k714: [152 126 127 134]
k373: [148 112  75 126]
k166: [ 87 137 104  94]
k923: [ 94  87 104 138]
find: [94 87] : k923
common k714 k373:  : [126]
find: [ 87 137 104  94] : k166
perm: [104  94  87 137] : k166

k884: [157 129 116 103 133 126 117]
k166: [139 115 116 153 115 112 153]
k923: [163  98 108 136 134  99 167]
k26: [180 119 104 101 134 113 161]
k359: [119 128 128 128 143 125 128]
k373: [119 147 126 114 126 126 119]
k516: [147 117 128 110 147  81 147]
k493: [170 105 118  94 150  74 160]
count k359: [128] : 4
count k166: [116] : 1
count k166: [153] : 2
count k373: [126] : 3

k336: [121 107 121 121 140 130 106 107 137 117 138 139]
k884: [129 146 131 129 121 132  96 141 143 126 125 117]
k493: [124 126 138 115 156 148 122 157 118 124 133 139]
k483: [111 106 102 143 132 138 101 126 120 157 172 129]
k359: [138 122 117 121 112 121 155 106 111 134 127 136]
k373: [ 96 143 130 115 101 114 121 128 125 124 118 100]
k248: [138 144 111 139 131 156 126 122 142 120 123 142]
count k336: [121] : 3
find: [ 96 141] : k884

k483: [110 133 143  92 140 116 120 120 127 128]
k884: [140 110 143 133 147 116 168 148 116 114]
k493: [100 126  96 138  93 127  96  94 126 125]
k373: [139 144 120 137 110 140 117 116 139 139]
k516: [140 140  93 141 140 140  92  90 140  92]
k714: [140 110 143 133 147 116 146 148 116 114]
k26: [106 130 103 109 101 131 103 101 129 132]
k166: [ 94  92 138 127 126 100 125 126  96  96]
find: [140 110 143 133 147 116 146 148 116 114] : k714
common k483 k493:  : [127]
perm: [127  96 125 138 100 126 126  96  94  93] : k493
find: [139 144 120 137 110 140 117 116 139 139] : k373
count k516: [140] : 5
common k516 k493:  : [93]

k483: [133 143 150 125 133 136 131]
k359: [157 143 115 131  92  88 132]
k166: [132  88  88  93  87  88  88]
k248: [114 172 159 103 151 123 131]
perm: [ 88  92 115 131 132 143 157] : k359
find: [157 143 115 131  92  88 132] : k359
find: [114 172 159 103 151 123 131] : k248
find: [93 87 88] : k166
count k166: [88] : 4

k884: [130 127 142 144 130 116 123 149 147 114 128 147 129 128 140  94 138 123
 116 124 128 123 113 110 112 120 163 139 120 122 123 135 149 136  96 138
 165 134 142 140 139 120 106 152 141 131 103 132 113 141]
k336: [118 110 138 116 137 155 108 141 131 117 146 136 130 114 136 129 139 132
 115 119 118 139 133 137 127 130 114 114 134  79 109 137 115 148 147 104
 114 144 133 124 116 120 111 140 144 114 139 105 163 118]
k923: [135 116 112 128 125 100 109 105 148 115 153 135 127 128  96 142 121 117
 150 143 129 130 114 144 113 136 138 129 120 163 138 117 144 118 137 128
 127  99 138 128 111 135 134 117 102 116 106 125 104 114]
k359: [116 146 139 114 133 128 163 121 105 175 123 112 130 125 134 155 131 134
 139 120 131 129 127 129 148 106 140 136 138 135 149 157 127 132 133 133
 115 145  95 116 119 134 137 126 127 141 141 147 156 134]
k248: [143 127 137 147 130 118 125 158 136 116 129 161 134 122 133 126 137 122
 111 129 141 127 121 121 115 125 171 142 121 118 127 130 148 129 102 150
 160 147 153 150 135 118 109 138 141 132 105 139 124 136]
k483: [134 104 123 109 145 105 104  94 149 113 140 131 122 119 107 137 134 119
 143 137 112 139 152 124 137 121 138 138 124 164 132 121 141 121 130 125
 122 112 142 125 134 129 141 124  87 124 124 141  97 124]
find: [135 116 112 128 125 100 109 105 148 115 153 135 127 128  96 142 121 117
 150 143 129 130 114 144 113 136 138 129 120 163 138 117 144 118 137 128
 127  99 138 128 111 135 134 117 102 116 106 125 104 114] : k923
find: [130 127 142 144 130 116 123 149 147 114 128 147 129 128 140  94 138 123
 116 124 128 123 113 110 112 120 163 139 120 122 123 135 149 136  96 138
 165 134 142 140 139 120 106 152 141 131 103 132 113 141] : k884

k26: [115 150 150 133 126 126 127]
k336: [122 107 107 127 136 106 175]
k516: [112 136 137 139 112 137 124]
k166: [115 150 150 133 113 136 115]
k483: [111 160 161 136 107 141 107]
perm: [124 137 112 139 137 136 112] : k516
find: [136 106] : k336
find: [115 150 150 133 113 136 115] : k166

k166: [134 141  94 122 128 114 120 141 130 138 118 116 137 125 142 135  96 141
 122 130 145 123 105 123 131 119 123 153 107 127 124 133 122 133 146 126
 136 130 119 125 144 125 127 127 109 133 133 127]
k714: [106 131 133 122 113 136 143 132 116 106 128 137 145 144 139 135 122 122
 110 127 134 144 129 147 146 114 118 130 136 118 144 154 133 137 149 123
 121 119 142 117 119 144 153 138 129 122 127 132]
k26: [128 112 162 167 126 180 154  89 105  93 174 140 140 155 159 141 127 111
 163 144 138 120 134 154  98 116 135 143 145 142 101 158 160 124 141 117
 108 151 117 131 140 152 126  94 129 101 116 120]
k336: [134 141  94 122 128 114 120 141 130 138 118 116 137 125 142 135  96 141
 122 130 145 129 105 123 131 119 142 153 107 127 124 133 122 133 146 126
 136 130 119 125 144 126 144 123 122 149 111 106]
k516: [121 120 129 128 116 144 140 128 137 133 150 116 104 130 134 120 119 113
 122 107 127 117 122 124 119 136 132 111 128 117 124 126 136 125  94 107
 144 120 122 140 129 123 129 128 107  99 114 128]
count k516: [107] : 3
count k166: [123] : 3

k923: [118  91 151 157 157  99  98 149 114 161 120 163 152 160  93 152  98  90
 150 112 130]
k336: [ 96  76 136 138 129  79  82 131 131 133  97 132 129 132  76 136  79  75
 128  93 132]
k884: [150 148 145 150 151 149 150 143 117 153 151 152 148 150 149 145 149 149
 147 151 131]
find: [118  91 151 157 157  99  98 149 114 161 120 163 152 160  93 152  98  90
 150 112 130] : k923
find: [ 96  76 136 138 129  79  82 131 131 133  97 132 129 132  76 136  79  75
 128  93 132] : k336

k516: [126 128 125 135 126 126 133 129 128 124 131 132 129 130 126 152 129 130
 130 119 126 122 131 132 125 130 131 140 136]
k493: [129 129 125 133 119 123 132 121 128 131 128 130 123 132 134 129 128 130
 132 137 129 131 125 131 133 129 134 112 130]
k248: [127 126 131 137 126 130 125 134 121 133 128 126 126 131 125 120 125 131
 122 141 125 125 130 132 132 127 129 126 126]
k359: [123 130 127 131 132 133 127 130 128 131 125 126 124 125 124 127 125 131
 131 127 125 125 132 124 138 129 131 133 121]
k166: [129 124 125 131 122 127 119 133 129 130 128 128 126 113 126 125 129 123
 126 120 127 131 128 123 121 126 131 117 127]
k373: [122 126 128 136 119 131 130 135 126 131 125 128 131 152 130 124 132 129
 130 140 130 126 125 129 133 126 125 131 129]
k923: [129 131 123 126 117 125 138 124 119 130 126 128 120 143 126 126 131 123
 129 128 128 133 135 127 128 130 127 126 128]
k884: [123 126 127 120 119 128 130 135 134 129 128 129 125 108 128 135 131 127
 122 123 124 128 130 121 142 129 121 132 127]
k26: [129 131 123 126 117 125 138 124 119 130 126 128 120 143 126 126 131 123
 129 128 128 133 135 127 128 130 127 126 131]
k714: [129 135 126 126 128 130 126 125 136 132 119 133 131 122 129 131 126 125
 124 131 140 126 128 152 130 131 129 130 130]
find: [123 126 127 120 119 128 130 135 134 129 128 129 125 108 128 135 131 127
 122 123 124 128 130 121 142 129 121 132 127] : k884
count k248: [127] : 2
perm: [129 131 125 126 133 129 125 126 130 140 130 129 132 124 130 152 131 128
 125 131 126 135 130 131 119 136 128 126 122] : k373
find: [126 128 125 135 126 126 133 129 128 124 131 132 129 130 126 152 129 130
 130 119 126 122 131 132 125 130 131 140 136] : k516
perm: [130 130 129 131 130 152 128 126 140 131 124 125 126 131 129 122 131 133
 119 132 136 125 126 130 128 126 126 135 129] : k714

k493: [132 159 120 143]
k359: [159 107 133 145]
k248: [123 133 121 144]
k923: [142 115 144 133]
k373: [113 121 119 114]
k26: [126 149 134 132]
k714: [144 133 107 159]
find: [113 121 119 114] : k373
common k359 k248:  : [133]
perm: [133 145 159 107] : k359
common k359 k493:  : [159]
common k359 k923:  : [133]
find: [119 114] : k373

k26: [128 128 128 128 128 128 128 128]
k923: [135 123 125 121 171 132 144 135]
k359: [112 170 112 112 170 170 112 170]
k248: [143 118 131 123 130 132 123 129]
k483: [136 121 138 111 134 139 111 132]
perm: [170 112 170 170 112 112 170 112] : k359
find: [112 170 112 112 170 170 112 170] : k359
count k359: [170] : 4

k884: [126 133 127 124 123 134 128 127 131 126 124 127 130 124 128 124 135 129
 130 132 138 124 127 131 130 134 124 139 124 129 129 131 130 125 123 127
 133 129 118]
k373: [121 145 127 137 120 136 126 124 141 132 135 109 116  95 142 116 140 111
 115 130 107 128 123 140 119 132 128 139 137 118 121 145 115 116 128 126
 148 122 127]
k336: [118 139 140 123 120 110 128 116 123 132 138 123 126 141 116 124 132 119
 132 142 134 131 137 120 125  99 136 124 156 130 105 147 114 136 117 131
 115 135 134]
k483: [126 125 130 126 128 125 121 126 126 130 125 121 131 126 127 131 130 126
 133 130 124 122 125 128 127 130 129 125 129 131 134 132 128 124 133 130
 130 125 128]
k26: [121 128 111 113 151 123 119 131 139 138 134 115  88 164 120 139 118 106
 128 121 156  95 141  95 103 115 134 155 115 119 120 135 143 151 136 119
 118 123 110]
k516: [130 124 129 125 129 125 128 127 124 126 125 134 132 138 126 132 125 132
 131 129 134 128 129 124 131 126 129 126 124 130 128 124 131 131 128 128
 122 129 130]
k166: [131 124 125 133 134 119 125 126 125 132 134 128 124 132 121 135 117 126
 129 119 113 140 131 121 125 130 139 107 137 125 132 125 122 133 140 128
 124 129 146]
k923: [128 127 129 125 126 125 127 131 126 126 126 130 130 132 130 130 128 128
 128 130 131 128 126 127 129 126 129 129 124 128 125 129 129 128 127 126
 125 127 132]
k493: [137 139 124 138 129 142 157 138 137 120 140 159 115 140 134 114 119 141
 108 116 134 153 142 129 131 119 124 121 121 114 102 113 130 150 105 119
 116 138 125]
k714: [130 124 144 123 116 130 138 159 117  98 114 117 119 127 131 143 132 150
 116 150 102 152 109 128 124 109 129 155 117 172 108 121 120 141 134 142
 129 149 128]
k248: [124 143 132 116 152 143 163 152 128 126 117 121 140 127 140 131 144 161
 105 134 126 133 115 122 147 138 124 118 151 132 121 124 127 105 134 111
  99 139 100]
k359: [132 127 131 136 124 132 127 125 127 125 125 133 143 117 131 126 129 136
 127 131 120 140 124 140 136 133 126 124 136 131 132 126 127 124 128 133
 132 127 133]
find: [118 139 140 123 120 110 128 116 123 132 138 123 126 141 116 124 132 119
 132 142 134 131 137 120 125  99 136 124 156 130 105 147 114 136 117 131
 115 135 134] : k336
find: [132 127 131 136 124 132 127 125 127 125 125 133 143 117 131 126 129 136
 127 131 120 140 124 140 136 133 126 124 136 131 132 126 127 124 128 133
 132 127 133] : k359
find: [126 125 130 126 128 125 121 126 126 130 125 121 131 126 127 131 130 126
 133 130 124 122 125 128 127 130 129 125 129 131 134 132 128 124 133 130
 130 125 128] : k483
find: [121 128 111 113 151 123 119 131 139 138 134 115  88 164 120 139 118 106
 128 121 156  95 141  95 103 115 134 155 115 119 120 135 143 151 136 119
 118 123 110] : k26

k359: [108 125 139 126 117 130 126 124 124 118 166 160 128 119 134 147 142 119
 134 121 133 121 127 149 143 116]
k483: [127 132 116 132 114 105 114 152 138 113 114 114 125 129 142 104 113 142
 138 129 143 153 110 116 142 142]
k493: [106 126 140 126 120 133 126 122 122 121 165 160 111 118 132 148 140 121
 131 121 134 118 128 151 140 113]
k516: [149 135 115 114 124 134 115 128 136 135  87 104 131 143 130 111 113 127
 120 130 110 135 115 113 114 130]
k248: [127 132 116 132 114 105 114 152 138 113 114 114 125 129 142 104 110 137
 131 131 140 148 109 114 127 132]
k884: [127 132 116 132 114 105 114 152 138 113 114 114 125 129 111 104 113 142
 138 129 143 153 110 116 142 142]
k373: [108 125 139 126 117 130 126 124 124 118 166 160 128 119 134 129 152 128
 137 132 146 145 121 127 150 149]
find: [108 125 139 126 117 130 126 124 124 118 166 160 128 119 134 147 142 119
 134 121 133 121 127 149 143 116] : k359
find: [127 132 116 132 114 105 114 152 138 113 114 114 125 129 142 104 113 142
 138 129 143 153 110 116 142 142] : k483

k516: [142 131 122 137 131]
k336: [155 114 136 128 136]
k493: [128 156 136 114 136]
k884: [125 136 173 127 106]
perm: [131 137 122 131 142] : k516
common k884 k336:  : [136]
perm: [106 125 136 173 127] : k884
perm: [136 155 114 128 136] : k336
perm: [136 128 136 114 155] : k336

k483: [140 107 151 113 107 139 157 156 154 124 134 124 122 130]
k884: [132 127 135 123 124 137 131 118 130 130 136 131 131 130]
k248: [145 124 136 124 125 120 150 136 149 124 107 126 116 136]
k714: [114 144  97 140 146 103 107 119 109 129 109 130 134 125]
k26: [129  83 135 103  93 135 130 118 131 130 136 131 105 134]
k373: [139 108 150 117 110 147 147 139 146 129 145 130 121 135]
k923: [146  98 157 106  99 151 147 127 146 126 135 128 110 133]
perm: [108 110 117 121 129 130 135 139 139 145 146 147 147 150] : k373
find: [139 108 150 117 110 147 147 139 146 129 145 130 121 135] : k373
perm: [151 107 134 157 107 140 156 139 124 130 122 154 124 113] : k483
find: [130 118 131 130 136 131] : k26

k714: [120 138 110 146 104 133 102 142 117 140 119 138 122 116 108  96 136 113
 135 120 135 158 132 108 125 134 120 124 109 126 126 131 120 138 128 123
 113 132 153  98 119]
k336: [135 126 118 125 147 136 116 119 136 129 132 135 128 143 147 135 110 113
 151 108 112 130 115 108 127 142 136 100 116 139 109 136 103 143 117 123
 123 136 105 132 125]
k493: [149 120  84 110 104 114 135 131 140 143 100 138 144 121 108 135 142 119
 127 114 131 135 127 121 128 127 114 139 151 117 131 107 115 122 142 141
 130 119 114 132 122]
k483: [120 138 110 146 104 133 102 142 117 140 119 138 122 116 108  96 136 113
 135 120 140 121 155 145 120 112 114 155 158 126 144 131 126 127 135 133
 142 119 113 119 116]
k373: [131 103 144 132 104 136 135 123 121 126 138 130 128 138  89 118 131 130
 143 137 140 135 155 145 120 112 114 155 158 126 144 131 126 127 135 133
 142 119 145 119 116]
count k336: [123] : 2
find: [120 138 110 146 104 133 102 142 117 140 119 138 122 116 108  96 136 113
 135 120 135 158 132 108 125 134 120 124 109 126 126 131 120 138 128 123
 113 132 153  98 119] : k714
find: [131 135 127] : k493

k373: [145 113 141 139 149 118 118 123]
k493: [137 101 147 156 172  94 152 152]
k714: [122 126 127 129 124 118 118 124]
k336: [128 112 146 135 140 108 133  88]
k26: [122 118 127 129 124 118 118 124]
k248: [113 144 123 135 140 123 139 115]
find: [128 112 146 135 140 108 133  88] : k336
perm: [118 124 122 126 127 129 124 118] : k714
perm: [ 88 108 112 128 133 135 140 146] : k336
count k26: [123] : 0
perm: [124 118 118 124 129 127 118 122] : k26
find: [122 118 127 129 124 118 118 124] : k26
find: [113 141] : k373

